Here is a tiny trained network, its code and every weight. The questions are about switching its units off for an input and a class, where a switched-off unit gives its printed mean instead of its output.

import numpy as np


def w(rows, s, z=0):
    codes = np.array(rows[::2]) - 128.0
    scale = np.full(codes.shape[1], s)
    scale[-1] = z or s
    return codes * scale


def f(y):
    return np.maximum(y, 0)


def log_softmax(a):
    a = a - a.max(-1, keepdims=True)
    return a - np.log(np.exp(a).sum(-1, keepdims=True))


def net(x, mask):
    res = np.array(x, float).reshape(1, 6) / 4 @ E
    y = f(res @ A[0][:, :-1].T + A[0][:, -1])
    res = res + np.where(mask, y, B[0][:, -1]) @ B[0][:, :-1]
    return log_softmax(res[-1] @ U[:, :-1].T + U[:, -1])


A, B = {}, {}
E = w([
[127,43,91,157,195,58,135],'x0',
[162,102,188,85,46,44,122],'x1',
[147,87,156,74,138,170,253],'x2',
[128,126,125,127,128,129,128],'x3',
[206,219,154,152,192,71,161],'x4',
[81,163,42,142,79,83,180],'x5',
],0.0047)
A[0] = w([
[105,156,107,138,119,115,39,36],'n0',
[92,173,43,145,88,98,191,94],'n1',
[179,230,148,152,212,65,180,13],'n2',
[165,174,138,128,154,91,170,63],'n3',
[101,61,74,164,191,45,125,119],'n4',
[150,109,169,120,33,40,116,59],'n5',
[133,38,96,140,212,91,133,81],'n6',
[189,106,202,133,204,181,52,124],'n7',
[96,172,37,174,226,237,121,103],'n8',
[53,7,97,123,64,197,104,4],'n9',
[123,146,115,138,131,115,82,44],'n10',
[110,170,106,161,144,109,11,52],'n11',
[129,103,154,99,143,179,244,23],'n12',
[108,163,99,142,134,101,47,36],'n13',
[118,171,45,137,87,68,177,141],'n14',
[96,143,127,135,162,157,138,66],'n15',
[119,254,127,121,70,219,112,106],'n16',
[126,107,133,112,143,155,218,50],'n17',
],0.0098,0.0027)
B[0] = w([
[164,110,92,143,143,147,187,184],'n0',
[113,66,154,103,163,202,93,204],'n1',
[124,169,22,138,103,118,50,215],'n2',
[111,143,74,125,119,116,87,171],'n3',
[105,210,189,144,89,151,158,231],'n4',
[145,104,171,94,122,25,138,211],'n5',
[133,199,194,135,100,163,141,214],'n6',
[49,62,146,110,153,201,101,234],'n7',
[141,83,174,78,100,2,116,253],'n8',
[155,184,31,135,127,118,24,237],'n9',
[159,120,114,139,138,136,155,151],'n10',
[167,109,84,141,154,139,220,218],'n11',
[180,111,98,176,152,129,210,195],'n12',
[162,113,92,157,139,134,187,184],'n13',
[79,73,152,119,167,182,109,217],'n14',
[171,114,149,111,106,116,124,147],'n15',
[106,218,206,159,100,150,148,232],'n16',
[166,105,105,151,141,141,189,174],'n17',
],0.022,0.0046)
U = w([
[221,82,60,190,180,142,242,94],'0',
[131,192,1,134,106,122,9,98],'1',
[108,128,149,116,121,137,121,255],'2',
[101,229,234,155,63,163,149,90],'3',
[154,56,176,33,107,6,117,108],'4',
[55,28,151,88,189,235,88,92],'5',
],0.0057,0.0096)

Each question gives the input, the list of numbers given to net, and the class t.
The units are the neurons (one row each of A and B). Each row of codes is followed by its name. A weight is (code - 128) times the scale printed after its matrix; where a second scale follows, it is the last column's (A, B and U).
mask holds one flag per neuron, in row order. A switched-off neuron (its flag False) gives its mean, the last column of its row in B, instead of its output. The means were averaged over made-up inputs and are rounded, as every weight is.
A unit's drop is (log p(t) with every unit on - log p(t) with that unit switched off) / (log p(t) with every unit on - log p(t) with every unit switched off).
The circuit of an input: a set's keep is (log p(t) with only the set's units on - log p(t) with every unit switched off) / (log p(t) with every unit on - log p(t) with every unit switched off). Starting from the 12 units with the biggest drops (on a tie, the unit counted first), units are removed one at a time, each time the one whose removal leaves the highest keep (on an exact tie, the one counted first), for as long as the keep stays at least 0.8.
units of the circuit, in order: the units of the circuit, biggest drop first
top k neurons: the k neurons with the biggest drops, biggest first
drop of u: that unit's drop, to one decimal
input [-1,8,3,-5,-1,6], class 4: units of the circuit, in order	(n5)
input [-4,-2,-4,0,-3,0], class 0: units of the circuit, in order	(n11, n0)
input [-7,-8,0,7,-4,5], class 4: top 2 neurons	(n8, n4)
input [8,3,2,4,5,8], class 3: top 4 neurons	(n4, n6, n7, n9)
input [4,-5,4,0,-1,-2], class 4: top 2 neurons	(n8, n16)
input [2,7,0,6,8,-6], class 1: top 3 neurons	(n2, n8, n3)
input [-8,2,1,-7,8,3], class 1: top 3 neurons	(n2, n3, n4)
input [7,1,-8,8,-5,-6], class 0: top 3 neurons	(n11, n0, n13)
input [-1,5,0,2,0,6], class 5: units of the circuit, in order	(n14, n1)
input [-4,-5,2,-3,3,4], class 4: top 3 neurons	(n8, n4, n6)
input [-5,2,1,1,-4,-7], class 5: top 2 neurons	(n7, n4)
input [7,6,-3,5,-3,-6], class 3: units of the circuit, in order	(n4, n6)
input [5,4,7,-4,-2,1], class 0: top 2 neurons	(n12, n17)
input [5,-2,5,1,-7,5], class 1: units of the circuit, in order	(n9)
input [-5,-6,-3,5,-2,4], class 4: top 2 neurons	(n8, n4)
input [-2,-7,-5,1,5,-8], class 5: top 2 neurons	(n7, n5)
input [-7,2,8,-1,6,-1], class 0: top 3 neurons	(n12, n17, n9)
input [-6,-1,-3,6,6,-8], class 5: drop of n17	0.0
input [6,1,-4,-5,1,3], class 3: drop of n4	0.8
input [4,-1,7,3,4,0], class 0: units of the circuit, in order	(n12)
input [4,-6,6,-2,7,-5], class 1: drop of n17	-0.1
